Below is a small trained network, with its code and all its weights. Each question gives an input and a class and asks what happens when units are switched off, that is, made to give their printed mean instead of their output.

import numpy as np


def w(rows, s, z=0):
    codes = np.array(rows[::2]) - 128.0
    scale = np.full(codes.shape[1], s)
    scale[-1] = z or s
    return codes * scale


def norm(h):
    return h / np.sqrt((h * h).mean(-1, keepdims=True) + 1e-5)


def f(y):
    return np.maximum(y, 0)


def log_softmax(a):
    a = a - a.max(-1, keepdims=True)
    return a - np.log(np.exp(a).sum(-1, keepdims=True))


def net(x, mask):
    res = np.array(x, float).reshape(1, 6) / 4 @ E
    u = 0
    for l in range(3):
        y = f(norm(res) @ A[l][:, :-1].T + A[l][:, -1])
        res = res + np.where(mask[u : u + 8], y, B[l][:, -1]) @ B[l][:, :-1]
        u += 8
    return log_softmax(norm(res)[-1] @ U[:, :-1].T + U[:, -1])


A, B = {}, {}
E = w([
[149,132,153,140,155,155,147,72,79,36,117,148],'x0',
[244,166,116,141,82,50,141,142,105,90,227,104],'x1',
[129,252,148,41,94,88,105,204,78,109,45,184],'x2',
[113,101,41,179,128,130,127,164,66,123,138,171],'x3',
[122,101,127,106,126,100,143,133,123,118,119,128],'x4',
[166,122,89,167,66,164,185,171,238,76,72,142],'x5',
],0.013)
A[0] = w([
[156,142,168,141,184,163,170,66,102,41,117,127,50],'0.n0',
[200,159,116,142,85,33,122,110,155,139,198,104,19],'0.n1',
[152,122,116,164,79,146,186,148,208,102,100,114,32],'0.n2',
[148,158,210,64,125,130,125,89,200,136,136,56,6],'0.n3',
[132,106,94,111,123,84,59,221,206,247,145,57,2],'0.n4',
[103,126,152,95,145,93,73,90,83,182,193,97,12],'0.n5',
[99,120,31,165,115,121,93,164,96,141,140,134,19],'0.n6',
[122,90,129,158,146,125,157,80,170,148,163,68,47],'0.n7',
],0.012,0.0095)
B[0] = w([
[92,140,112,95,58,142,169,58,111,136,160,203,255],'0.n0',
[65,165,170,162,130,157,176,170,94,62,161,47,239],'0.n1',
[191,126,124,55,172,188,126,154,87,185,139,108,237],'0.n2',
[162,61,227,208,88,84,137,163,114,175,65,187,222],'0.n3',
[91,154,96,78,69,154,184,7,114,105,143,220,226],'0.n4',
[218,132,96,79,187,177,188,138,123,158,113,117,235],'0.n5',
[151,98,202,177,105,78,132,140,118,194,94,182,162],'0.n6',
[129,102,116,106,84,71,32,124,154,140,110,88,243],'0.n7',
],0.014,0.0059)
A[1] = w([
[156,135,87,149,48,169,165,168,230,104,94,116,51],'1.n0',
[162,1,88,172,128,106,112,28,147,115,160,41,44],'1.n1',
[117,188,105,94,123,128,94,139,97,47,121,160,78],'1.n2',
[136,95,129,196,214,125,145,77,238,115,185,124,6],'1.n3',
[142,202,132,86,127,38,82,136,153,102,56,169,41],'1.n4',
[133,92,22,238,156,115,126,176,40,111,139,204,35],'1.n5',
[41,106,144,125,155,196,71,105,190,169,57,131,57],'1.n6',
[156,108,120,123,132,133,126,62,126,30,152,194,1],'1.n7',
],0.0099,0.0074)
B[1] = w([
[199,142,109,84,160,89,170,41,83,106,122,133,181],'1.n0',
[94,161,82,95,81,132,26,211,144,152,120,146,254],'1.n1',
[109,106,96,111,104,148,76,146,156,142,182,136,185],'1.n2',
[130,98,67,136,63,127,71,181,138,187,102,83,145],'1.n3',
[127,148,119,144,68,137,43,134,200,166,166,120,178],'1.n4',
[179,88,245,193,115,97,142,108,148,145,92,182,181],'1.n5',
[97,136,140,200,145,57,204,132,138,68,181,54,210],'1.n6',
[57,173,103,59,98,150,141,98,105,178,161,150,170],'1.n7',
],0.011,0.0069)
A[2] = w([
[120,205,142,101,133,129,32,218,151,99,87,115,32],'2.n0',
[221,109,60,100,166,174,180,159,177,112,83,121,62],'2.n1',
[138,156,133,168,182,150,87,99,139,77,122,105,2],'2.n2',
[139,138,125,119,248,105,82,92,65,179,144,115,38],'2.n3',
[135,231,118,98,98,110,105,157,145,142,100,158,110],'2.n4',
[179,135,147,84,172,166,135,132,66,147,167,94,150],'2.n5',
[139,110,219,91,141,144,111,130,150,125,90,76,94],'2.n6',
[26,137,133,147,196,114,174,112,157,138,62,102,98],'2.n7',
],0.012,0.0069)
B[2] = w([
[118,63,88,182,104,144,75,133,177,172,168,90,187],'2.n0',
[146,133,138,64,246,125,109,113,89,136,60,106,200],'2.n1',
[103,139,119,112,112,143,130,146,74,126,147,92,128],'2.n2',
[227,141,135,40,179,161,160,134,188,148,44,95,192],'2.n3',
[59,57,68,140,146,130,78,99,117,175,126,73,229],'2.n4',
[91,126,92,153,198,148,112,130,219,84,56,135,253],'2.n5',
[162,65,84,184,144,123,110,168,76,131,120,218,182],'2.n6',
[142,252,164,184,137,113,168,177,81,27,220,80,190],'2.n7',
],0.011,0.0072)
U = w([
[91,96,62,125,86,137,3,141,150,158,143,87,143],'0',
[193,137,101,68,213,160,136,124,125,144,76,114,224],'1',
[80,166,94,85,62,141,169,28,105,138,169,193,185],'2',
[116,176,144,192,138,112,144,206,111,35,196,43,40],'3',
[174,79,222,193,97,87,114,152,118,175,73,196,4],'4',
],0.017,0.0021)

Each question gives the input, the list of numbers given to net, and the class t.
The units are the neurons (one row each of A and B). Each row of codes is followed by its name. A weight is (code - 128) times the scale printed after its matrix; where a second scale follows, it is the last column's (A, B and U).
mask holds one flag per neuron, layer by layer. A switched-off neuron (its flag False) gives its mean, the last column of its row in B, instead of its output. The means were averaged over made-up inputs and are rounded, as every weight is.
A unit's drop is (log p(t) with every unit on - log p(t) with that unit switched off) / (log p(t) with every unit on - log p(t) with every unit switched off).
The circuit of an input: a set's keep is (log p(t) with only the set's units on - log p(t) with every unit switched off) / (log p(t) with every unit on - log p(t) with every unit switched off). Starting from the 12 units with the biggest drops (on a tie, the unit counted first), units are removed one at a time, each time the one whose removal leaves the highest keep (on an exact tie, the one counted first), for as long as the keep stays at least 0.8.
units of the circuit, in order: the units of the circuit, biggest drop first
unit that matters most: the unit with the biggest drop
k most important neurons: the k neurons with the biggest drops, biggest first
k most important neurons of layer l: the k neurons of layer l with the biggest drops, biggest first
input [6,-7,4,8,-8,4], class 4: unit that matters most : 1.n5
input [-3,-7,0,7,1,-6], class 3: 2 most important neurons : 2.n7, 1.n6
input [7,2,-1,8,6,-2], class 4: 3 most important neurons : 1.n5, 0.n4, 0.n6
input [-7,-3,-3,7,6,6], class 2: 3 most important neurons : 0.n4, 0.n3, 0.n5
input [-4,-3,-6,-7,8,6], class 4: 4 most important neurons : 0.n3, 0.n7, 0.n5, 2.n6
input [7,3,-8,6,8,-8], class 0: 2 most important neurons : 1.n1, 0.n2
input [7,-7,-8,-1,-3,0], class 0: 4 most important neurons : 1.n1, 0.n7, 0.n4, 1.n3
input [0,5,-1,-6,8,0], class 4: 2 most important neurons : 0.n3, 2.n6
input [-4,8,-7,-3,-4,8], class 1: 3 most important neurons of layer 1 : 1.n0, 1.n6, 1.n4
input [-7,4,5,-1,8,-7], class 1: 3 most important neurons : 0.n5, 0.n0, 2.n5
input [3,2,8,8,-5,-2], class 0: 2 most important neurons : 0.n3, 1.n4
input [-7,8,-6,1,2,6], class 3: 3 most important neurons : 0.n1, 0.n0, 0.n5
input [1,-8,6,2,-3,0], class 3: units of the circuit, in order : 1.n6, 2.n7
input [5,8,-8,-5,-1,1], class 0: unit that matters most : 0.n7
input [-6,7,4,7,-8,3], class 3: 3 most important neurons : 0.n1, 0.n3, 0.n0
input [-4,-7,3,0,-3,-5], class 3: units of the circuit, in order : 2.n7, 1.n6
input [-8,-2,5,-3,5,8], class 1: 3 most important neurons : 0.n2, 2.n1, 0.n0
input [-2,3,6,3,7,-6], class 0: 4 most important neurons : 0.n2, 1.n4, 2.n0, 2.n4
input [4,-4,4,-4,4,-3], class 0: 3 most important neurons : 1.n4, 0.n4, 0.n1
input [7,-6,2,3,4,2], class 2: units of the circuit, in order : 0.n0
input [-1,0,-5,-6,8,4], class 4: 2 most important neurons of layer 2 : 2.n6, 2.n4
input [0,-5,7,7,3,2], class 0: 2 most important neurons of layer 1 : 1.n4, 1.n2
input [0,-4,-7,-3,1,8], class 1: 2 most important neurons of layer 1 : 1.n0, 1.n4
input [-4,-3,3,4,4,-3], class 2: 3 most important neurons of layer 0 : 0.n4, 0.n3, 0.n7
input [0,-4,0,-8,-2,-7], class 4: 2 most important neurons of layer 2 : 2.n6, 2.n1
input [-8,4,-2,-8,-5,-7], class 2: 2 most important neurons of layer 0 : 0.n4, 0.n2
input [-5,-6,-3,-6,-4,-3], class 3: units of the circuit, in order : 1.n6
